Here is a tiny trained network, its code and every weight. The questions are about switching its units off for an input and a class, where a switched-off unit gives its printed mean instead of its output.

import numpy as np


def w(rows, s, z=0):
    codes = np.array(rows[::2]) - 128.0
    scale = np.full(codes.shape[1], s)
    scale[-1] = z or s
    return codes * scale


def norm(h):
    return h / np.sqrt((h * h).mean(-1, keepdims=True) + 1e-5)


def f(y):
    return y / 2 * (1 + np.tanh(0.7978845608 * (y + 0.044715 * y**3)))


def log_softmax(a):
    a = a - a.max(-1, keepdims=True)
    return a - np.log(np.exp(a).sum(-1, keepdims=True))


def net(x, mask):
    res = np.array(x, float).reshape(1, 3) / 4 @ E
    u = 0
    for l in range(2):
        y = f(norm(res) @ A[l][:, :-1].T + A[l][:, -1])
        res = res + np.where(mask[u : u + 12], y, B[l][:, -1]) @ B[l][:, :-1]
        u += 12
    return log_softmax(norm(res)[-1] @ U[:, :-1].T + U[:, -1])


A, B = {}, {}
E = w([
[147,125,90,2,184,203,116],'x0',
[166,139,143,89,137,89,141],'x1',
[67,232,220,99,102,111,171],'x2',
],0.0096)
A[0] = w([
[114,77,68,203,138,149,69,47],'L0N1',
[175,90,127,185,111,91,139,65],'L0N2',
[117,104,135,203,54,37,166,215],'L0N3',
[194,84,138,151,139,53,94,212],'L0N4',
[129,50,2,95,155,192,95,252],'L0N5',
[94,150,230,74,138,63,131,75],'L0N6',
[157,123,167,121,134,88,130,34],'L0N7',
[96,109,200,174,116,91,179,164],'L0N8',
[71,63,98,154,187,133,161,216],'L0N9',
[151,131,139,121,226,208,126,217],'L0N10',
[154,148,91,38,212,53,153,235],'L0N11',
[140,171,120,110,121,93,128,26],'L0N12',
],0.0096,0.0037)
B[0] = w([
[49,139,141,203,175,179,181,180],'L0N1',
[180,119,135,100,71,147,107,161],'L0N2',
[179,146,47,26,104,93,76,219],'L0N3',
[208,63,101,34,91,123,2,184],'L0N4',
[124,132,135,127,224,5,69,253],'L0N5',
[34,200,106,170,207,169,247,186],'L0N6',
[121,108,95,158,214,104,161,125],'L0N7',
[179,172,140,134,142,57,58,181],'L0N8',
[68,77,220,146,183,26,80,164],'L0N9',
[216,66,196,90,99,111,82,190],'L0N10',
[170,13,98,105,93,132,147,204],'L0N11',
[66,121,143,141,184,127,169,125],'L0N12',
],0.0073,0.011)
A[1] = w([
[109,111,144,131,159,89,142,5],'L1N1',
[167,150,123,130,169,124,191,80],'L1N2',
[158,132,102,75,107,137,151,26],'L1N3',
[69,132,143,199,124,157,181,157],'L1N4',
[146,63,164,94,149,170,155,115],'L1N5',
[113,89,117,98,126,246,170,60],'L1N6',
[85,172,160,216,86,144,132,135],'L1N7',
[127,84,126,171,69,88,67,251],'L1N8',
[142,125,150,128,63,141,65,95],'L1N9',
[57,134,123,124,131,194,130,209],'L1N10',
[84,139,95,138,116,127,106,22],'L1N11',
[130,156,85,185,120,102,121,128],'L1N12',
],0.013,0.002)
B[1] = w([
[114,66,140,180,96,136,123,150],'L1N1',
[25,109,144,178,133,130,96,152],'L1N2',
[111,89,147,213,124,105,179,156],'L1N3',
[152,156,139,119,147,49,83,160],'L1N4',
[201,155,113,123,44,188,140,192],'L1N5',
[220,163,123,143,44,230,105,173],'L1N6',
[169,170,103,93,129,102,89,161],'L1N7',
[147,2,133,74,137,165,87,254],'L1N8',
[123,111,110,67,202,91,156,165],'L1N9',
[172,153,131,130,96,104,105,157],'L1N10',
[178,147,149,131,178,153,120,124],'L1N11',
[214,89,189,128,84,203,128,158],'L1N12',
],0.0086,0.0077)
U = w([
[175,81,130,92,175,100,63,205],'0',
[103,248,171,135,160,95,130,171],'1',
[22,137,146,155,206,82,173,44],'2',
[92,114,150,198,203,128,121,1],'3',
[163,134,146,122,118,219,187,97],'4',
],0.017,0.0041)

Each question gives the input, the list of numbers given to net, and the class t.
The units are the neurons (one row each of A and B). Each row of codes is followed by its name. A weight is (code - 128) times the scale printed after its matrix; where a second scale follows, it is the last column's (A, B and U).
mask holds one flag per neuron, layer by layer. A switched-off neuron (its flag False) gives its mean, the last column of its row in B, instead of its output. The means were averaged over made-up inputs and are rounded, as every weight is.
A unit's drop is (log p(t) with every unit on - log p(t) with that unit switched off) / (log p(t) with every unit on - log p(t) with every unit switched off).
The circuit of an input: a set's keep is (log p(t) with only the set's units on - log p(t) with every unit switched off) / (log p(t) with every unit on - log p(t) with every unit switched off). Starting from the 12 units with the biggest drops (on a tie, the unit counted first), units are removed one at a time, each time the one whose removal leaves the highest keep (on an exact tie, the one counted first), for as long as the keep stays at least 0.8.
units of the circuit, in order: the units of the circuit, biggest drop first
unit that matters most: the unit with the biggest drop
top k neurons: the k neurons with the biggest drops, biggest first
top k neurons in layer l: the k neurons of layer l with the biggest drops, biggest first
drop of u: that unit's drop, to one decimal
input [-4,-7,5], class 1: units of the circuit, in order	(L0N11, L0N10)
input [0,-7,-7], class 3: units of the circuit, in order	(L0N1, L0N3)
input [3,4,7], class 1: units of the circuit, in order	(L0N6)
input [-3,-8,5], class 1: units of the circuit, in order	(L0N11, L0N10)
input [3,5,7], class 1: top 2 neurons	(L0N6, L0N5)
input [-2,6,4], class 2: top 2 neurons	(L0N6, L1N2)
input [2,1,3], class 4: top 2 neurons in layer 0	(L0N5, L0N11)
input [-5,-7,6], class 1: top 2 neurons	(L0N4, L0N11)
input [0,6,0], class 4: top 2 neurons	(L0N5, L0N6)
input [-7,8,5], class 1: drop of L0N6	0.6
input [7,5,8], class 4: drop of L0N5	0.1
input [1,-5,-2], class 3: drop of L0N1	0.2
input [1,5,0], class 4: drop of L0N5	0.3
input [3,0,7], class 1: unit that matters most	L0N5
